Here is a tiny trained network, its code and every weight. The questions are about switching its units off for an input and a class, where a switched-off unit gives its printed mean instead of its output.

import numpy as np


def w(rows, s, z=0):
    codes = np.array(rows[::2]) - 128.0
    scale = np.full(codes.shape[1], s)
    scale[-1] = z or s
    return codes * scale


def f(y):
    return y / 2 * (1 + np.tanh(0.7978845608 * (y + 0.044715 * y**3)))


def log_softmax(a):
    a = a - a.max(-1, keepdims=True)
    return a - np.log(np.exp(a).sum(-1, keepdims=True))


def net(x, mask):
    res = np.array(x, float).reshape(1, 7) / 4 @ E
    y = f(res @ A[0][:, :-1].T + A[0][:, -1])
    res = res + np.where(mask, y, B[0][:, -1]) @ B[0][:, :-1]
    return log_softmax(res[-1] @ U[:, :-1].T + U[:, -1])


A, B = {}, {}
E = w([
[207,75,177,83,197,210,31],'x0',
[131,86,17,18,66,176,136],'x1',
[196,49,229,111,28,59,162],'x2',
[127,129,129,128,129,130,130],'x3',
[144,74,108,46,254,52,217],'x4',
[169,245,134,33,115,59,71],'x5',
[127,128,128,128,129,127,127],'x6',
],0.0079)
A[0] = w([
[175,220,150,99,132,54,76,113],'n1',
[95,157,214,242,218,68,130,90],'n2',
[132,144,167,179,11,172,69,127],'n3',
[147,167,170,170,38,184,63,79],'n4',
[158,230,144,72,119,52,114,108],'n5',
[246,74,209,103,191,219,30,32],'n6',
[120,157,139,146,42,207,23,91],'n7',
[87,12,131,206,147,159,174,112],'n8',
[164,50,165,62,230,13,168,69],'n9',
[13,185,94,179,28,2,235,2],'n10',
[121,161,226,204,156,75,119,70],'n11',
[82,32,158,179,136,205,179,119],'n12',
[129,230,94,88,146,89,77,125],'n13',
[116,90,18,54,84,174,146,109],'n14',
[194,60,91,84,34,106,139,151],'n15',
[202,66,248,151,9,43,174,61],'n16',
[152,162,203,205,192,90,113,88],'n17',
[178,79,215,138,47,72,134,64],'n18',
[59,57,117,214,142,184,198,137],'n19',
[189,79,156,110,175,159,45,63],'n20',
[196,74,119,49,255,60,190,108],'n21',
[37,225,51,188,209,192,105,65],'n22',
[149,177,207,203,184,99,145,101],'n23',
[174,207,150,50,83,66,107,125],'n24',
[161,211,148,71,134,92,97,111],'n25',
[33,172,77,161,198,167,65,26],'n26',
],0.0068,0.0024)
B[0] = w([
[199,77,133,160,96,116,122,195],'n1',
[138,153,87,70,35,193,149,216],'n2',
[78,195,67,201,157,70,201,214],'n3',
[75,175,54,200,152,32,208,201],'n4',
[182,69,132,194,95,99,86,200],'n5',
[15,92,185,79,118,77,48,215],'n6',
[86,152,66,190,121,85,181,208],'n7',
[198,68,138,185,99,110,105,197],'n8',
[90,169,76,181,138,72,206,245],'n9',
[8,57,220,33,147,42,22,241],'n10',
[122,149,82,55,66,196,143,192],'n11',
[206,68,150,185,89,90,90,191],'n12',
[202,100,163,166,127,138,114,188],'n13',
[144,159,86,53,51,216,135,200],'n14',
[147,186,138,66,141,234,148,193],'n15',
[173,184,191,97,255,197,162,248],'n16',
[112,127,74,70,52,204,136,188],'n17',
[168,206,183,104,223,187,147,203],'n18',
[204,44,149,190,109,97,83,204],'n19',
[46,94,170,89,129,96,81,173],'n20',
[75,175,54,197,123,68,185,254],'n21',
[178,188,191,92,254,174,143,218],'n22',
[111,121,75,77,53,183,153,189],'n23',
[200,81,144,171,103,123,100,204],'n24',
[184,70,117,182,104,90,86,183],'n25',
[160,164,153,109,203,152,136,185],'n26',
],0.0076,0.0092)
U = w([
[73,166,60,204,147,60,214,43],'0',
[179,169,173,110,242,182,145,204],'1',
[225,75,137,194,80,101,83,190],'2',
[6,101,179,80,125,77,46,1],'3',
[128,150,68,68,25,212,156,209],'4',
],0.012,0.00087)

Each question gives the input, the list of numbers given to net, and the class t.
The units are the neurons (one row each of A and B). Each row of codes is followed by its name. A weight is (code - 128) times the scale printed after its matrix; where a second scale follows, it is the last column's (A, B and U).
mask holds one flag per neuron, in row order. A switched-off neuron (its flag False) gives its mean, the last column of its row in B, instead of its output. The means were averaged over made-up inputs and are rounded, as every weight is.
A unit's drop is (log p(t) with every unit on - log p(t) with that unit switched off) / (log p(t) with every unit on - log p(t) with every unit switched off).
The circuit of an input: a set's keep is (log p(t) with only the set's units on - log p(t) with every unit switched off) / (log p(t) with every unit on - log p(t) with every unit switched off). Starting from the 12 units with the biggest drops (on a tie, the unit counted first), units are removed one at a time, each time the one whose removal leaves the highest keep (on an exact tie, the one counted first), for as long as the keep stays at least 0.8.
circuit, biggest first: the units of the circuit, biggest drop first
top k neurons: the k neurons with the biggest drops, biggest first
drop when u is switched off: that unit's drop, to one decimal
input [-8,2,1,5,-7,1,7], class 3: circuit, biggest first -> [n10]
input [5,-8,-5,7,-5,-7,5], class 4: top 2 neurons -> [n2; n17]
input [8,-2,5,-4,8,4,1], class 0: top 3 neurons -> [n9; n21; n10]
input [1,-6,0,-7,8,1,0], class 0: top 2 neurons -> [n9; n21]
input [4,1,3,-6,4,-3,-1], class 0: top 3 neurons -> [n10; n21; n9]
input [6,-4,4,-7,-2,4,0], class 3: top 2 neurons -> [n6; n20]
input [1,-2,-7,-8,-5,-3,1], class 1: top 4 neurons -> [n22; n26; n21; n9]
input [-7,-8,-2,7,0,3,-1], class 4: top 4 neurons -> [n2; n11; n23; n17]
input [-8,1,8,4,5,5,0], class 1: top 2 neurons -> [n16; n18]
input [5,7,-6,6,-7,-4,7], class 0: top 4 neurons -> [n7; n4; n3; n16]
input [7,-7,2,-3,-7,5,8], class 0: top 4 neurons -> [n4; n3; n7; n10]
input [6,-1,-5,-7,4,-5,-2], class 3: top 4 neurons -> [n6; n16; n20; n18]
input [1,2,-4,4,7,7,0], class 0: top 3 neurons -> [n21; n9; n19]
input [8,7,-3,6,3,0,2], class 3: circuit, biggest first -> [n6]
input [-5,-5,6,-1,-3,-5,6], class 1: top 2 neurons -> [n16; n18]
input [1,-7,1,4,1,-7,4], class 2: drop when n19 is switched off -> 1.7
input [-5,6,-3,-5,4,-4,3], class 4: drop when n14 is switched off -> 1.1
input [-1,4,-4,4,0,3,2], class 1: drop when n17 is switched off -> 0.3
